Each row is followed by its class.
[-223 -114  128   24  176 -286  -31  243 -172 -260  -59  133 -100  -60
 -289 -332 -202 -325   25    8  601    3 -287   78   26  112  172 -114
 -345  200 -280   72  307  169  109  -41  -13  178  183  291    3 -482
  -89]
k_252
[ 192   -9    2 -126    8  -62 -230 -303   74   34   98  -46  -13   16
 -254  -53 -239   70   57  185 -769  106   60  -41  -38  -97  253  381
  -17   26  -14  260  -48  -79  246  112    0  109  131 -205  -49  217
   23]
k_575
[  47    4 -254  146   72   66 -261 -513  -93 -156  -70  358  138 -134
 -440 -117   36  105 -265 -139 -247   57 -137 -280  232  -74  371  -97
  422   23 -118  154  170  -23 -336  -36  133   44   79  160   10  200
 -305]
k_179
[ 215 -112  448  -34 -293  -65 -287   11 -161   64  -40  246 -438  -31
  -72   -2   -8 -312  215   39 -298 -381   82  -85  361 -196  101 -247
 -185 -202  164   83  -21   -7 -230  -81   -8 -240  480  303  -84 -118
  405]
k_644
[-182  -89  101   27  -18  -43 -208  -93  279 -361   15  239 -371  -93
 -519  136 -179  -75  -16   11   19 -203   -4 -364   83 -161  124  -87
  177 -144   82 -257  303  -16 -323  -61   19 -202  367   76 -134 -149
  -17]
k_822
[-150   29  199   40  -35 -296   -6  114 -245  -15  254   37   98   70
   82  158   91  -78   70  -37  -22  322  -16  255 -154  100 -110  -82
 -171  -43 -262  -45   30   78   -5 -349  173  295  355  266  174   51
  119]
k_822
[-229   75 -345 -288  426 -146   40   77  -43 -271  223   23 -237 -156
 -333 -146   87 -302 -173  -87   11  -62 -357  389   72  -26  -79  195
   37  -22   -4  -38  313  305   90  -84 -208  175  358   35 -231   71
 -254]
k_179
[ -54  -28 -247 -455  173 -353  254  -84  228 -180  106  202   66  -93
    7 -297  103 -334  148 -201  112  304 -343 -112 -220   14 -141   82
  136   64 -478  243  244  124  100  -53  184  519  179  -24  192 -308
 -229]
k_462
[-102   20 -247   50  432 -250  212 -273  179 -353  297  -62  -30 -163
 -571  -91   77 -359 -229   87 -283  370 -148  116   25   92   86  231
   34  -83 -123  -26  229  146  270  122  167  196  342 -349 -190  165
 -391]
k_575
[-256 -172   71   26  -99 -531   50 -286  161 -246   34   54   91  -45
 -254 -344   27  -10  149 -198 -202  301  509 -110  -37 -154 -120  199
 -227 -206  -21 -201  280 -196   75    9  572    7  220 -607  -19 -485
 -205]
k_360
[  15  -46  533  117 -256 -127 -332   23   51   50 -222   20  110   61
  160  254  -24  214   82  -56  105   47   87 -278 -164 -122   65  102
  161  -28  -90  121 -176   21  -51  -30  338  -83  -35   81   34  135
   78]
k_179
[ 200   63  -52 -368  115 -401  -51  -52 -238 -265   78 -138   87  -21
 -101  -20  221 -387  314 -351 -260  366  361  127  152  -19 -281 -291
 -423  -61 -261 -212   43 -108   62    4  348  -92  -10 -212  -90  113
  -62]
k_462
[  11  223  154 -480   82 -291   18 -222 -200  -64  118 -177  148   24
 -233  284   51  151  -12 -198 -125  273 -287   96  224 -356   12  119
  159  160 -146   14  -20    6   31  127   24 -177   46  245   42  115
  119]
k_462
[  65 -125  175   -9 -263  -48  114 -162 -486 -185 -487  173  207  256
   36  -98    3  226 -175 -133  142  378  330  111   87   -4  -88  208
  -68   52  289  -46 -133  -39  -13 -128 -168 -306  -51 -109   53  398
  215]
k_648
[-252  -17  153  -22  -18 -171 -148 -147  310  -43 -137   67   16  -47
  -46   33 -105  -10  -55 -247   -4 -354  -99 -188  103   14  -15 -149
   51  -33   80 -206  -33  -20 -200  160  191 -288 -221  406 -125   33
 -124]
k_179
[ 135   -9  215 -325  -92  -91 -347 -117 -160   18 -515  175  541   16
  249 -280  -61  558 -216 -219 -202   35  345  281  177 -186  268  -45
  218   39 -136  306 -292 -151  136  239 -154  -55 -222  351   57  -60
  -30]
k_167
[  -5  -46  290 -230   -1 -224  -55  294  -39 -128  201   51 -202    0
  -63 -182  106 -319  148 -207  266   36  -76   -2  -54   37  -71   -3
 -260   22 -462 -142  273   -5   90  -69  286  268  102  420   83  -31
 -184]
k_360
[-555   94 -621   28   79  -11  -97  146   63 -149  193  104   11 -116
  -53   50  259 -199   55 -254 -291 -117 -201  337 -121  221 -174 -126
  171  -87  -72   35  330  307 -311 -351 -217  574  407  175 -172 -293
 -205]
k_644
[  -2  -90  452  308 -127 -510  -31 -203  145 -115  380 -108  223  -54
 -190 -129  -26  117  128  212   22  620  616  108 -330  135 -188  265
 -408  -87 -199 -212  108 -277  173 -159  761  -31  122 -489   77  102
  -19]
k_644
[ 262 -189  889  -98  154  -13  -30  255   16 -170  -79   -7 -385  -43
 -314 -199 -171 -386   77  -77  517  -85  222 -182   16  162   -5  149
 -111  204 -138 -338  191 -276  272  500  106 -161 -419  178 -270 -118
  -72]
k_179
[-172 -171 -196 -284  -81  176 -139 -205 -210 -299    6  169  244  149
 -326 -152 -183  111  213 -386 -577 -157  382  184 -187  123    9  191
  221   21   79  -78  348  124 -261  -39 -134  -22  128 -194 -146 -357
 -115]
k_575
[ 167  -83   71 -148  243   44  -16   -5   -4  -62 -123 -110 -134   96
  -71 -159  -65 -100  141 -179  228  -25  170 -277   66  198   60 -154
  103  -61  -29 -226   61  -88 -124  402  -18 -212 -484   12   54   13
 -109]
k_360
[-718   70 -337 -207 -204  388 -278  -24  -86    8  174  428   81  182
  103 -191  257  -53  277 -344 -464 -268  315  271 -157   97  -58   13
  -70 -126 -289  104  -19  205 -179 -393   11  193   66  523    3 -534
 -375]
k_167
[-498  136 -181   34  -40  185  326  -34  -18 -373   69   26   70   70
  -95  232   92 -283  117 -176  118 -217  -64  167  -14  -38 -173  124
  194  -47  284 -279   26   94  -36   64  226 -151  372 -240 -241 -523
 -288]
k_167
[-755  -52 -499 -174  378 -547  289  293  693  -46  254 -181  -56 -317
 -113 -126   67 -201 -278   57  -39 -125 -367  260   12   36   76  183
 -206 -242 -119   65   32  503  186   -2  -55   87  282  257 -102    7
 -442]
k_644
[  58 -195   79 -188 -100 -138  -12  101 -115  -15 -246  168 -220   79
  -88 -442 -148 -413  155 -226  176 -325  292 -237  224  200 -165 -323
 -323    0   29  -63   72 -177   -3  192  107 -157  -23  -47  -46 -287
  -58]
k_648
[-492 -121 -490 -329  446  -39  177  -20  240 -133  -25  570 -263 -265
  185 -464  -98   -9  -63   17  131 -323 -407   86  331 -290  144  145
  237  -34  -49   81  214   93  176 -117 -119  256  312  204   35 -602
 -267]
k_648
[  45 -231  183   24   20 -145   74   49   93 -195  288  157 -509  -35
  -74  -89 -214 -337  229   57  300  -19 -110  142 -254  337 -350  346
  -48  -33   20 -125  297  -67   98 -426 -107  223  335 -277 -128 -252
   41]
k_179
[-330   81 -363   56  443   82  157  216   44   73  397 -274   76  -79
  -59 -435  143 -336 -234  128 -235   20 -100  149  -83   61 -130   15
  -39  109 -443  100   -9  188  412  196   69  437  -97    5  123  189
 -417]
k_167
[ 300  116  -63 -448  -21 -198 -378 -253 -377   90 -140  -88  263  106
 -264  173  -82  169  -94 -349 -690  199  125  160  249  -48  175 -160
    3   87  -31   32  -65   53 -129  308  -53 -155 -133  -46  -66  388
   19]
k_462
[-566  146 -185  -32  136  -43 -236  140  141 -107  240 -140  -70  100
 -248   88  194 -197  -86 -122 -456 -210  203  279 -112 -122 -126   46
 -194 -127 -142   54  -82  195   93 -163   38  -15  128   72  -31  103
 -150]
k_648
[ 287  -84  158 -353   57 -441  -69 -529 -112  277 -255  -30  426  136
  -65 -444 -210  250  270 -264 -441  386  326 -103   16 -123   -9   68
  -88  100 -228  233 -109 -279  184  545  159   -5 -561   41  188 -229
  -75]
k_179
[  86   52 -239  188   41  341 -130  157 -176 -105  197  155 -102   70
  -74  -18  224 -185   78 -348  107  132   79   72 -236  157 -175 -394
   56  -21 -246 -277  428 -106 -353 -214   26  369 -255  -94  116  207
  -71]
k_252
[ -36  129   79  310 -169  159 -366   87 -305  111 -119  118   94  156
  -32   62  187  -80  -26 -125   32 -230  156 -168  -82  206 -112 -396
 -168  150 -146   91   80   48 -281  119  239  170  -20  199  -34 -178
   18]
k_648
[-206  -58  272   97    6   98   35  469 -142  -98  326   56 -170  -71
   70  314  201  -47  -74   35  301 -332 -234   89   49  -31  -26   48
  167  -91 -332 -131  134  305  -67 -362  -84  171  439  405   89 -158
  -51]
k_360
[-228 -116   31   75  427 -402  154   83  108 -372   65  -51  -90 -127
  -51 -159  -29 -163  -51   31  207  308  -59  130   70   -9   52  202
   68   -1   95 -166    5   29  264   75   98  -20   57 -228  -45  -30
  -52]
k_360
[ 414  291   63  -97   74 -319 -155 -170 -336 -154  505 -517  -84   -3
 -648  508  170 -487  113 -148  -46  386  184 -212 -207  354 -497  -39
  -11   72 -383 -335   99  219 -122   99  373  -63   75 -632 -289  258
 -288]
k_360
[-458  172 -186  205  175   19 -252  244  312 -190   21  220 -406 -171
  -57   36  289 -422 -339   -7  132 -489 -326 -255   60 -104  -79 -110
  348  -43  -84   52  -57  234 -104 -213   66  194  275  335 -102  143
 -308]
k_644
[ 245 -174 -184  199 -205  327   31  226 -316  271  -27  250  -93  -54
   26  -87 -215  -56  317  -84   47 -208  441  139  -45  276 -348 -413
 -268   93  -26  -83  178 -134 -259  -96 -157  210   56 -321  -58 -439
  109]
k_179
[ 134 -293  281 -107  -29 -150 -130  258 -133  208  162  -69 -281  -92
 -276 -194 -404  -88  279  383  162 -134  424   15  135  313   16  185
 -774  103  -37  -18   44 -200  371   43   70 -257    3 -210 -169  -73
   23]
k_252
[-541  269   94 -143  -68  213 -707  103 -195 -360 -116  458 -142  226
   -5  373  220 -163 -140   -9  216 -411 -592 -218  100 -213  380 -146
  551   78 -328  329   39  317 -230 -189  -47   36  270  899   96   97
    2]
k_822
[-304  -79 -106 -124   61  -80  138  186  247  -23  225  149 -122   -7
   42 -353  -20  232 -157  234  270 -143   19  102   43 -290   72  360
  174 -116 -110  125  -59   -8  340  -62 -220   35   96   82  307 -268
  108]
k_644
[ 249 -185  237 -338 -173 -278 -143 -400 -101 -146 -188  212  207   62
   57  -16 -307  419  272 -204 -235  488  297 -161  -91   50  124  650
   48   18 -158   41 -132 -135  194   -3  291   74   26 -295   18  -85
  -93]
k_575
[-103  -69  -59 -227 -127  -13  -12  135   11   11  -24  101  184  162
  167 -185  -99  -98   82 -328 -247 -152 -102  -94 -254   77  -34  -50
   78   26 -266  117   12  223  -58  215  -51  253  -81  185  115 -167
  -64]
k_822
[ -34 -205  115   29  227 -455 -252 -180  193  -92   -7  273 -317 -103
 -162 -382 -196 -198  241  221  356   27  411 -238   95  131 -105  -26
 -398   51 -282  -11  253 -372  263   23  582  -87  -60  -78  -21 -244
  -84]
k_648
[  71   19  -94 -521  351 -546  282 -464  134 -148   61  203  114 -193
 -410 -381 -172 -159 -191   -5 -481  555 -165  -87  143 -221  170  323
   69   25  -73   90   55   13  338  784  181  -12  120 -380 -185  -61
 -405]
k_252
[-159 -106  -89  -10  118 -274   86   82  373   -3  -83  300   93  -96
  383  -24  -66   50 -122  345   22  -20 -460  -21  -99  -29  130  211
  360   -2 -251  357  -89  363  142  -48    7  399  379  362  256   -5
  -24]
k_648
[ -85  -30   88   49  156  -70  211 -209  247 -260   59 -118 -142 -153
 -395  -45 -136 -234 -114  154 -228   46  -66 -193  154 -263    9  184
    0  -52   12 -217   75  -16  126  160  141 -119  205 -311  -77  102
 -194]
k_648
[-446  -23 -440   96  119  359  386  326  -71  179  322 -269  -22  -93
   82 -301 -165 -109 -338  130  -97 -232 -401  239  -50  159  194  173
  -84   70  229 -151  -25  369   26   -1 -400  107 -110  159   38  538
   82]
k_167
[-359  -96  127  -74  292 -301  -80  128 -144  -99  169  119  217   38
 -294 -131  -44    6   16  -87    6   71  157  397  102   19   81 -166
  -67  124 -420    5  266  168   90  135  179  -89   56  476   41 -230
 -204]
k_252
[-217   63 -177  -13  -90   79  118   47    2 -370 -173  132   -6  231
  311  174  100 -209   35 -322 -215 -141 -376  -68 -203 -134 -200 -103
  391 -105  280  -78    7  257 -157 -154 -154  181  392 -119  -45 -290
   55]
k_167
[-147   44 -115   94  -79  371   92  211 -277 -166   48 -103   89   57
  -55  308  188 -194 -145  -77  -48 -199 -639  -32 -112   49  161  -38
   39  117  -88  125  287  359 -245 -299 -180  351  374  397   26  296
   42]
k_167
[-257 -109 -357   49  267 -111  -55  -80   58 -294 -319  473  279  100
  509 -207  -57  -10 -255  -25 -282 -122 -383  -27 -148   91  176  -12
  478   -8   67  157 -151  353   -5   60 -229  267    1  383  116   89
  -64]
k_179
[ 501   96  268  106 -291   97 -115  -89 -844  264  120   85  -18   33
 -351  352   54   54   64  212  484  322  466   46  289  386 -239 -599
 -244  162  -21  -28   82 -184 -402  -61  -72 -444  126 -252  -99   38
  398]
k_822
[  68  148  210  150  126 -207 -409    6 -147 -180   10   27  -26   28
 -327   68  221 -120   96  115  119  275   61  120  249  -23  175 -360
 -292   58  -94   45  201 -189  109  -82  240    1   78  144  -57  123
  135]
k_575
[ 315   82   -1   39 -180    0   10 -127 -114  180  334 -154  122 -193
 -192  315  168  213   28  -24  142  308 -125 -100 -115  -53  -92 -145
  -61  -23  -70   -6  163 -198 -296 -265  174  192  125 -343  145  102
  140]
k_360
[-447   77  -94 -141   26 -228  196 -444   84 -399  231  -50  143   -7
 -147   66  217  -94   52 -127  -56  606 -140  201  -88 -295  -54  155
  153 -132  -61 -226  330   27    7 -289  413   -8  263 -190   13 -106
 -132]
k_167
[-421  -78 -177 -241  281 -133  310   40  259  103  392 -261 -218 -328
  -24 -386  -99 -269 -333   49 -140 -271 -398 -236  127  -21  213  619
 -197 -147   28 -221 -216  192  264  202  137   48 -139    3   60  436
 -278]
k_252
[ -79  -85  336 -272  264 -798    4 -356  372 -336 -516  180  317 -114
  -69 -103   13  242 -196 -312 -626  347 -236  299  387 -482  420  190
  460  -98  165  141   52  106   44  404  -56  -93  203  418 -117 -101
 -109]
k_644
[ 122  160 -349 -141  260  152  351 -172   21 -202  270 -532   22    2
 -482   70    2 -127  -11  -33 -202  482   19   17 -168  187  -97  231
  -87  128   -4 -171  228  -28   86   22 -114   25 -115 -672 -149  309
 -203]
k_167
[-296  132 -455 -273  285  221   39 -135  -25 -117   92  115  227  227
  -56 -305  107   10 -157 -390 -216  168 -163 -396 -306  141  -71   87
  402   91 -522    3  144  248  -75  477  -11  475 -423  109  253  100
 -361]
k_167
[-142 -187 -498  -82  354   85  101 -287   94 -391  -41  624   -4 -118
   61 -234 -117   73 -233  114 -173 -138 -383  -68   85   -4  136  355
  676   22 -154  192  189  333   95    2  -75  367  585    1  -24 -411
 -428]
k_167
[ 508  -60  210 -157  121 -151 -215 -296 -310  256   23  266   45 -153
   19   -7  -44  130  281   91  198  162  182    1  261   44 -120 -357
 -380  140 -503  175  161 -214   29  113  293  -89 -101 -116  -29 -599
 -174]
k_644
[-408  104 -452 -374  -86  170   33  117   21   51  -13  -49   58  189
  288  -42   97   37 -184 -305 -267 -304 -334 -139 -216  -40   38  167
  108  -26 -214  301   -5  445  -95  105 -132  118   15  273   51  133
 -141]
k_360
[-654   49  -92 -217  -50   37 -308  304 -143   14  173  166   73  -34
  -30  197    9  -81  141   52 -240 -380  162  564  176  -18  132 -205
  -75  -14 -152  190 -164  179   83 -317 -125 -119  386  686 -152 -237
  -58]
k_360
[-132  107 -134 -108  134  -28 -134 -102  -57  170  119  -32   27   30
 -232  -93 -150  -21 -149  133 -181    6   31 -235   55   10  153 -164
   40   91 -271   39 -117   75   48  279 -104  -39 -248   70  111 -106
 -152]
k_462
[   5  -16  -63 -492  396 -620  121 -334  522 -238  151 -165 -332 -221
 -433 -211  -83 -174 -153 -182 -162  134 -480 -133  150 -283   71  404
  185  -30  -24  -50  216  -58  154  -69   25   92  117  -56   73  135
 -165]
k_360
[ 184   86 -128   78  -55  -41  423  -94  189 -331  -56 -250 -147  124
 -259  182   63 -470  -40 -198  -67  164 -135 -326 -159   12 -238 -166
 -265 -131  412 -367   58   16 -223  265   93 -177   57 -634  -62  291
  204]
k_462
[-755    0 -233 -491   15 -210 -121   31   58 -402  -33  264  365  211
  171 -127  244  137  -60 -477 -414 -130   14  532 -127 -103   17  130
   84 -238  -25   28   57  310 -144 -326 -159    5  173  652  139  150
   56]
k_462
[-400  -80   -8 -129  155 -192  203 -135  132  -51  479 -117 -136 -208
 -340 -236  -98 -144    1  223  -42   70  335  351  -92   58 -244  635
 -332  -35  -75 -106   11  -70  485 -156  251   -8  257 -460 -178 -259
 -299]
k_360
[-149 -114 -144   10  400 -450 -294 -242  263 -125  107   58   57 -261
 -287 -198 -209  160 -245  251 -378  255    4  185  -11   53  283  398
   20  132 -179  127   85   63  303 -271  191  279  201   34  -24  244
 -276]
k_167
[-186 -108  125 -328   89 -119  138  328  -49 -158  -85  214 -153  -49
  -28 -454    0 -333  -16 -238  340 -102  273  148  190   93  -85 -264
 -100   -4   17 -209  142  -18   77  392  -27 -228  -90  -26 -195 -327
 -113]
k_360
[-673    0 -283  -67   59  -93 -239 -118   50 -126  -47  365  269  -68
  247   64 -155  260 -138   80 -230   10   10  211  -60  -46  126   78
  338   46 -146  208 -227  106   14 -130  -60   62  136  353   22 -157
 -117]
k_644
[ 310  -39  635   62 -128 -216 -328   49 -252   63  -24 -130 -160  -11
 -297 -222 -138 -217  422  -53  567  -94  307 -226  109  128   90 -184
 -295  111 -271  -98  262 -392   37   64  341  -89 -265  184  -72 -333
   58]
k_822
[ 147  168  -49 -390   16  273  -42  191   78   55 -286 -265   70  180
  143  -25  151  -15  -59 -460 -396 -495   -1 -196    9 -184 -119 -315
   38   16 -143  111 -118  203 -164  460 -294  -33 -297  285   23  -13
  115]
k_360
[  12  130  143 -215  157 -560  123 -146 -194 -246   37 -326   74 -157
 -337  181   82  -46 -127 -123  135  529  226  519  162 -206 -121  169
 -243   32    5  -84    7  -94  237 -220  257 -252  338 -371 -198   27
 -103]
k_644
[-208  -32   50  193  117  -83 -183  426 -173   87  413   -2  -61  -94
  -96  396   -4  -51   66  244  782 -156 -273  120   89  294 -223 -355
  -65  203 -652  -48  253  141   60 -292  244  198  292  453   77 -309
 -298]
k_179
[-778 -185  195  247  -56  356 -177  449  -71 -281  -55  371  -90  132
   -2 -493  -68 -374 -103    7  447 -537  126  -71  -97   41  240   42
  239  -52 -131 -134  -56  134  250   63   22   80 -114  584   23 -271
 -248]
k_252
[-269 -223  -20  156  -88   36   61  529   68  222  553  -55 -345 -136
 -216 -271 -110 -368  258  344  500 -453  188   91 -119  286 -176   47
 -473  -13 -196 -122  372  -69  229  -77  257  204  184    9    8 -289
  -27]
k_575
[-354  -51 -152  -66 -154 -134 -124 -320   68 -355  149  379  136   13
  -71  -16  -36 -155  107  -40 -384  336  292   37 -172  153   23  -47
 -157 -167  -49 -216  181   53 -193  -26  519    6  369 -240  -93 -104
  -94]
k_179
[ 441  333  -19  -24  125   39 -144 -132 -281  -99  165 -340  -80 -120
   -9  772  395   56 -100  133   63  110 -165  441  126  -30  -99  254
  -79   18  240  -19 -223   -3   48 -488  -54 -122  203 -310 -192  420
  193]
k_360
[ 220 -212  429 -233  -17 -504 -519 -471  333  -21 -425  397  -35   24
   15 -180 -458  355 -127  229 -249 -159  -63 -324   72 -212  372  187
  413   71   81  459 -200 -226  206    4   16 -159  157  374   81 -260
  116]
k_252
